Here is a tiny trained network, its code and every weight. The questions are about switching its units off for an input and a class, where a switched-off unit gives its printed mean instead of its output.

import numpy as np


def w(rows, s, z=0):
    codes = np.array(rows[::2]) - 128.0
    scale = np.full(codes.shape[1], s)
    scale[-1] = z or s
    return codes * scale


def f(y):
    return np.maximum(y, 0)


def log_softmax(a):
    a = a - a.max(-1, keepdims=True)
    return a - np.log(np.exp(a).sum(-1, keepdims=True))


def net(x, mask):
    res = np.array(x, float).reshape(1, 7) / 4 @ E
    y = f(res @ A[0][:, :-1].T + A[0][:, -1])
    res = res + np.where(mask, y, B[0][:, -1]) @ B[0][:, :-1]
    return log_softmax(res[-1] @ U[:, :-1].T + U[:, -1])


A, B = {}, {}
E = w([
[26,111,123,165,161,67,42,170,178,229,126,172],'x0',
[101,153,115,97,64,97,73,108,101,173,79,40],'x1',
[74,119,39,107,70,163,151,138,218,80,196,139],'x2',
[99,142,135,160,18,191,134,210,101,107,220,157],'x3',
[116,254,33,104,135,104,185,88,70,168,94,92],'x4',
[93,165,175,3,189,114,115,122,100,156,243,189],'x5',
[131,132,75,70,173,152,117,216,165,106,2,181],'x6',
],0.009)
A[0] = w([
[109,79,111,126,131,75,122,98,197,160,127,159,144],'neuron 0',
[143,170,107,120,52,186,200,175,151,89,215,123,220],'neuron 1',
[145,81,117,169,141,82,100,145,179,86,125,141,103],'neuron 2',
[207,129,112,83,107,176,160,143,142,68,152,129,207],'neuron 3',
[200,103,147,167,88,147,108,131,70,157,96,40,129],'neuron 4',
[146,182,90,129,68,169,127,108,139,117,147,161,172],'neuron 5',
[144,156,183,179,94,149,88,77,106,157,145,193,103],'neuron 6',
[194,77,137,200,147,95,74,75,162,117,148,110,155],'neuron 7',
[168,196,114,161,122,156,171,92,77,38,110,48,224],'neuron 8',
[124,141,159,135,131,96,164,151,105,139,203,184,120],'neuron 9',
[148,51,124,199,100,94,87,171,155,132,77,102,231],'neuron 10',
[216,131,118,56,128,198,162,101,25,58,141,158,221],'neuron 11',
[169,147,111,122,110,71,182,116,148,102,194,165,181],'neuron 12',
[191,108,171,110,178,147,92,118,120,95,70,94,220],'neuron 13',
[87,225,143,75,182,80,76,100,153,152,173,175,225],'neuron 14',
[88,161,69,167,48,136,103,195,159,104,136,130,181],'neuron 15',
[99,45,128,204,166,134,113,151,203,111,122,181,159],'neuron 16',
[125,145,70,48,105,110,87,150,153,130,65,114,254],'neuron 17',
[136,143,148,144,141,75,100,89,51,137,54,23,199],'neuron 18',
[127,55,136,137,160,157,100,143,254,145,155,202,205],'neuron 19',
[71,170,93,73,152,184,56,147,180,148,175,174,192],'neuron 20',
[103,97,181,119,97,45,68,196,115,181,167,174,231],'neuron 21',
[90,130,150,157,129,81,38,200,133,207,134,113,173],'neuron 22',
[93,204,68,101,175,73,41,26,150,160,87,135,93],'neuron 23',
],0.0085,0.0038)
B[0] = w([
[186,134,86,206,153,179,70,129,171,125,140,229,178],'neuron 0',
[94,148,70,149,144,177,226,161,151,112,156,50,239],'neuron 1',
[190,148,191,203,63,230,137,94,180,105,85,159,173],'neuron 2',
[147,193,151,131,110,100,226,124,219,109,107,114,203],'neuron 3',
[181,238,199,111,188,121,170,153,35,159,95,67,189],'neuron 4',
[87,137,76,59,92,131,181,130,120,128,169,64,180],'neuron 5',
[132,124,180,176,196,51,152,105,80,106,173,99,162],'neuron 6',
[139,125,156,218,143,197,124,123,38,106,142,167,184],'neuron 7',
[236,200,94,44,79,83,254,70,67,143,195,29,222],'neuron 8',
[64,61,129,166,183,90,197,105,171,81,181,117,192],'neuron 9',
[205,143,173,183,95,176,87,151,40,69,61,135,210],'neuron 10',
[95,186,156,56,173,65,204,112,212,118,134,103,225],'neuron 11',
[99,130,64,162,164,225,173,60,124,96,195,164,183],'neuron 12',
[201,77,211,119,93,17,152,99,202,189,106,178,193],'neuron 13',
[14,74,44,111,216,77,98,132,155,221,149,205,227],'neuron 14',
[89,147,111,140,83,171,137,232,124,108,127,108,212],'neuron 15',
[198,62,194,225,75,210,71,131,228,68,117,210,222],'neuron 16',
[144,146,58,33,23,65,95,162,155,141,58,159,201],'neuron 17',
[184,161,173,73,79,57,57,34,60,240,66,38,220],'neuron 18',
[99,54,143,226,138,185,193,138,162,102,39,229,247],'neuron 19',
[71,60,87,145,112,81,139,178,154,148,94,166,229],'neuron 20',
[64,84,201,181,205,69,39,196,91,72,127,117,225],'neuron 21',
[102,189,138,186,201,89,37,209,127,95,146,94,207],'neuron 22',
[175,172,69,109,168,126,39,117,181,177,129,225,205],'neuron 23',
],0.0062,0.015)
U = w([
[95,188,225,156,161,100,51,195,59,111,117,52,110],'0',
[121,186,59,95,165,100,41,107,154,197,86,165,217],'1',
[156,194,91,106,155,168,237,79,141,42,213,83,157],'2',
[58,134,37,107,60,155,173,230,131,123,114,114,100],'3',
[12,47,151,147,217,93,144,125,92,190,221,173,254],'4',
[186,148,200,84,100,96,157,38,1,216,77,69,254],'5',
[169,74,202,211,106,216,117,144,159,85,103,195,18],'6',
[115,88,226,38,174,67,157,158,179,136,86,172,146],'7',
],0.0084,0.00068)

Each question gives the input, the list of numbers given to net, and the class t.
The units are the neurons (one row each of A and B). Each row of codes is followed by its name. A weight is (code - 128) times the scale printed after its matrix; where a second scale follows, it is the last column's (A, B and U).
mask holds one flag per neuron, in row order. A switched-off neuron (its flag False) gives its mean, the last column of its row in B, instead of its output. The means were averaged over made-up inputs and are rounded, as every weight is.
A unit's drop is (log p(t) with every unit on - log p(t) with that unit switched off) / (log p(t) with every unit on - log p(t) with every unit switched off).
The circuit of an input: a set's keep is (log p(t) with only the set's units on - log p(t) with every unit switched off) / (log p(t) with every unit on - log p(t) with every unit switched off). Starting from the 12 units with the biggest drops (on a tie, the unit counted first), units are removed one at a time, each time the one whose removal leaves the highest keep (on an exact tie, the one counted first), for as long as the keep stays at least 0.8.
units of the circuit, in order: the units of the circuit, biggest drop first
most important unit: the unit with the biggest drop
top k neurons: the k neurons with the biggest drops, biggest first
drop of u: that unit's drop, to one decimal
input [4,-7,2,0,-1,7,8], class 4: units of the circuit, in order => neuron 14
input [2,-1,2,8,-1,5,3], class 4: units of the circuit, in order => neuron 21; neuron 9
input [8,7,4,3,6,-8,2], class 1: top 2 neurons => neuron 23; neuron 17
input [-4,-8,-2,-4,-5,6,-3], class 4: top 2 neurons => neuron 12; neuron 9
input [8,8,1,8,-5,0,1], class 0: top 2 neurons => neuron 22; neuron 21
input [-4,6,8,-7,4,2,-6], class 5: top 3 neurons => neuron 18; neuron 8; neuron 9
input [6,1,0,2,3,-2,-8], class 0: units of the circuit, in order => neuron 22; neuron 19
input [-1,2,-1,-7,-3,0,8], class 1: top 2 neurons => neuron 17; neuron 23
input [6,-6,-7,-3,2,1,1], class 4: top 2 neurons => neuron 17; neuron 14
input [-2,4,8,7,-3,1,-6], class 2: top 4 neurons => neuron 14; neuron 17; neuron 12; neuron 1
input [-6,3,-6,2,-6,7,-5], class 4: top 4 neurons => neuron 9; neuron 10; neuron 21; neuron 17
input [2,-6,2,8,5,7,6], class 4: top 4 neurons => neuron 14; neuron 9; neuron 8; neuron 10
input [-4,6,4,-3,4,6,-2], class 1: top 2 neurons => neuron 23; neuron 14
input [2,-4,-8,-2,0,-1,-3], class 5: units of the circuit, in order => neuron 18
input [-5,5,4,0,-5,8,-1], class 4: top 3 neurons => neuron 8; neuron 14; neuron 20
input [-1,-4,-1,-8,-3,2,-2], class 6: drop of neuron 7 => 0.1
input [-1,2,-3,-1,0,5,4], class 1: drop of neuron 14 => 0.2
input [-1,-1,3,2,-2,8,6], class 4: drop of neuron 14 => 0.3
input [-7,0,-2,-3,3,-5,-4], class 5: drop of neuron 19 => 0.0
input [-5,-4,-8,2,-4,-2,8], class 7: most important unit => neuron 11
